Below are the code and all the weights of a small trained network. Each question names an input and a class and asks about switching units off, where a switched-off unit gives its printed mean instead of its output.

import numpy as np


def w(rows, s, z=0):
    codes = np.array(rows[::2]) - 128.0
    scale = np.full(codes.shape[1], s)
    scale[-1] = z or s
    return codes * scale


def f(y):
    return np.maximum(y, 0)


def log_softmax(a):
    a = a - a.max(-1, keepdims=True)
    return a - np.log(np.exp(a).sum(-1, keepdims=True))


def net(x, mask):
    res = np.array(x, float).reshape(1, 7) / 4 @ E
    y = f(res @ A[0][:, :-1].T + A[0][:, -1])
    res = res + np.where(mask, y, B[0][:, -1]) @ B[0][:, :-1]
    return log_softmax(res[-1] @ U[:, :-1].T + U[:, -1])


A, B = {}, {}
E = w([
[137,92,104,112],'x0',
[130,121,118,128],'x1',
[43,78,91,245],'x2',
[133,115,116,122],'x3',
[228,98,168,254],'x4',
[87,26,228,58],'x5',
[133,123,128,122],'x6',
],0.006)
A[0] = w([
[76,91,90,162,87],'N0',
[145,104,61,163,200],'N1',
[81,118,122,175,36],'N2',
[179,171,190,179,4],'N3',
[158,148,139,106,81],'N4',
[60,153,79,110,57],'N5',
[53,197,154,82,117],'N6',
[172,171,121,111,246],'N7',
[128,94,164,120,36],'N8',
[144,176,71,144,181],'N9',
[73,144,170,157,128],'N10',
[87,142,105,116,42],'N11',
[83,120,153,181,88],'N12',
[162,142,165,92,80],'N13',
[146,116,111,94,93],'N14',
[142,120,140,182,22],'N15',
[82,96,255,86,82],'N16',
[189,134,151,108,89],'N17',
[102,177,76,162,76],'N18',
[150,73,109,132,57],'N19',
[171,174,150,108,176],'N20',
[145,181,127,174,80],'N21',
[192,90,123,122,38],'N22',
[195,69,98,133,183],'N23',
[101,80,179,132,56],'N24',
[113,105,59,78,74],'N25',
[88,156,132,97,16],'N26',
[119,160,69,124,244],'N27',
[176,108,166,187,28],'N28',
[92,122,185,115,19],'N29',
[76,135,104,75,58],'N30',
[93,91,98,167,81],'N31',
],0.013,0.0045)
B[0] = w([
[121,165,115,20,188],'N0',
[129,86,178,98,222],'N1',
[116,184,96,57,166],'N2',
[142,183,129,153,183],'N3',
[111,137,90,11,157],'N4',
[186,223,216,153,184],'N5',
[176,141,156,204,218],'N6',
[72,49,138,141,241],'N7',
[217,124,58,144,152],'N8',
[138,37,95,121,228],'N9',
[65,94,74,52,171],'N10',
[199,215,155,127,149],'N11',
[95,156,121,46,179],'N12',
[78,144,25,39,176],'N13',
[107,173,187,102,149],'N14',
[150,203,175,103,164],'N15',
[183,69,74,166,254],'N16',
[102,190,177,69,180],'N17',
[166,93,74,115,193],'N18',
[86,166,96,165,143],'N19',
[27,100,90,84,213],'N20',
[155,78,92,99,188],'N21',
[162,198,115,112,156],'N22',
[53,197,187,198,208],'N23',
[191,76,3,160,177],'N24',
[126,185,150,222,172],'N25',
[153,208,156,164,151],'N26',
[132,44,155,141,233],'N27',
[168,248,178,125,195],'N28',
[191,128,113,129,156],'N29',
[153,204,154,181,186],'N30',
[128,178,129,11,179],'N31',
],0.0066,0.0064)
U = w([
[166,247,204,164,61],'0',
[76,172,102,54,123],'1',
[127,108,171,138,238],'2',
[96,134,140,120,191],'3',
[78,137,130,128,163],'4',
[145,75,80,129,3],'5',
[110,119,188,146,168],'6',
],0.011,0.0048)

Each question gives the input, the list of numbers given to net, and the class t.
The units are the neurons (one row each of A and B). Each row of codes is followed by its name. A weight is (code - 128) times the scale printed after its matrix; where a second scale follows, it is the last column's (A, B and U).
mask holds one flag per neuron, in row order. A switched-off neuron (its flag False) gives its mean, the last column of its row in B, instead of its output. The means were averaged over made-up inputs and are rounded, as every weight is.
A unit's drop is (log p(t) with every unit on - log p(t) with that unit switched off) / (log p(t) with every unit on - log p(t) with every unit switched off).
The circuit of an input: a set's keep is (log p(t) with only the set's units on - log p(t) with every unit switched off) / (log p(t) with every unit on - log p(t) with every unit switched off). Starting from the 12 units with the biggest drops (on a tie, the unit counted first), units are removed one at a time, each time the one whose removal leaves the highest keep (on an exact tie, the one counted first), for as long as the keep stays at least 0.8.
circuit, biggest first: the units of the circuit, biggest drop first
most important unit: the unit with the biggest drop
top k neurons: the k neurons with the biggest drops, biggest first
drop of u: that unit's drop, to one decimal
input [-1,7,8,-7,8,8,-6], class 0: circuit, biggest first : (N28)
input [2,7,-3,3,2,8,-7], class 5: circuit, biggest first : (N16, N24)
input [2,0,3,4,-3,-8,5], class 5: circuit, biggest first : (N9, N18)
input [5,-3,0,1,3,6,3], class 5: circuit, biggest first : (N24, N16)
input [0,-6,3,7,3,-8,6], class 5: top 3 neurons : (N9, N18, N21)
input [5,-1,4,1,5,5,-4], class 0: circuit, biggest first : (N28, N7)
input [4,0,-1,5,2,8,1], class 5: circuit, biggest first : (N16, N24)
input [-3,0,2,5,-1,7,1], class 5: circuit, biggest first : (N16, N24, N23)
input [-7,-5,-6,-3,-7,5,6], class 0: circuit, biggest first : (N6, N30)
input [-5,-4,-2,4,6,5,6], class 0: circuit, biggest first : (N28, N9)
input [4,2,1,-3,-3,-8,4], class 5: top 2 neurons : (N9, N18)
input [4,0,-5,2,-5,8,2], class 5: top 2 neurons : (N16, N24)
input [5,8,4,6,-7,-6,-5], class 2: top 2 neurons : (N27, N9)
input [8,8,-6,8,-6,-2,-5], class 2: most important unit : N27
input [-7,-5,7,2,-3,0,4], class 1: drop of N13 : -0.1
input [-3,-7,7,2,5,6,6], class 1: drop of N9 : 0.0
input [5,-1,8,5,4,-2,-6], class 1: drop of N31 : 0.2
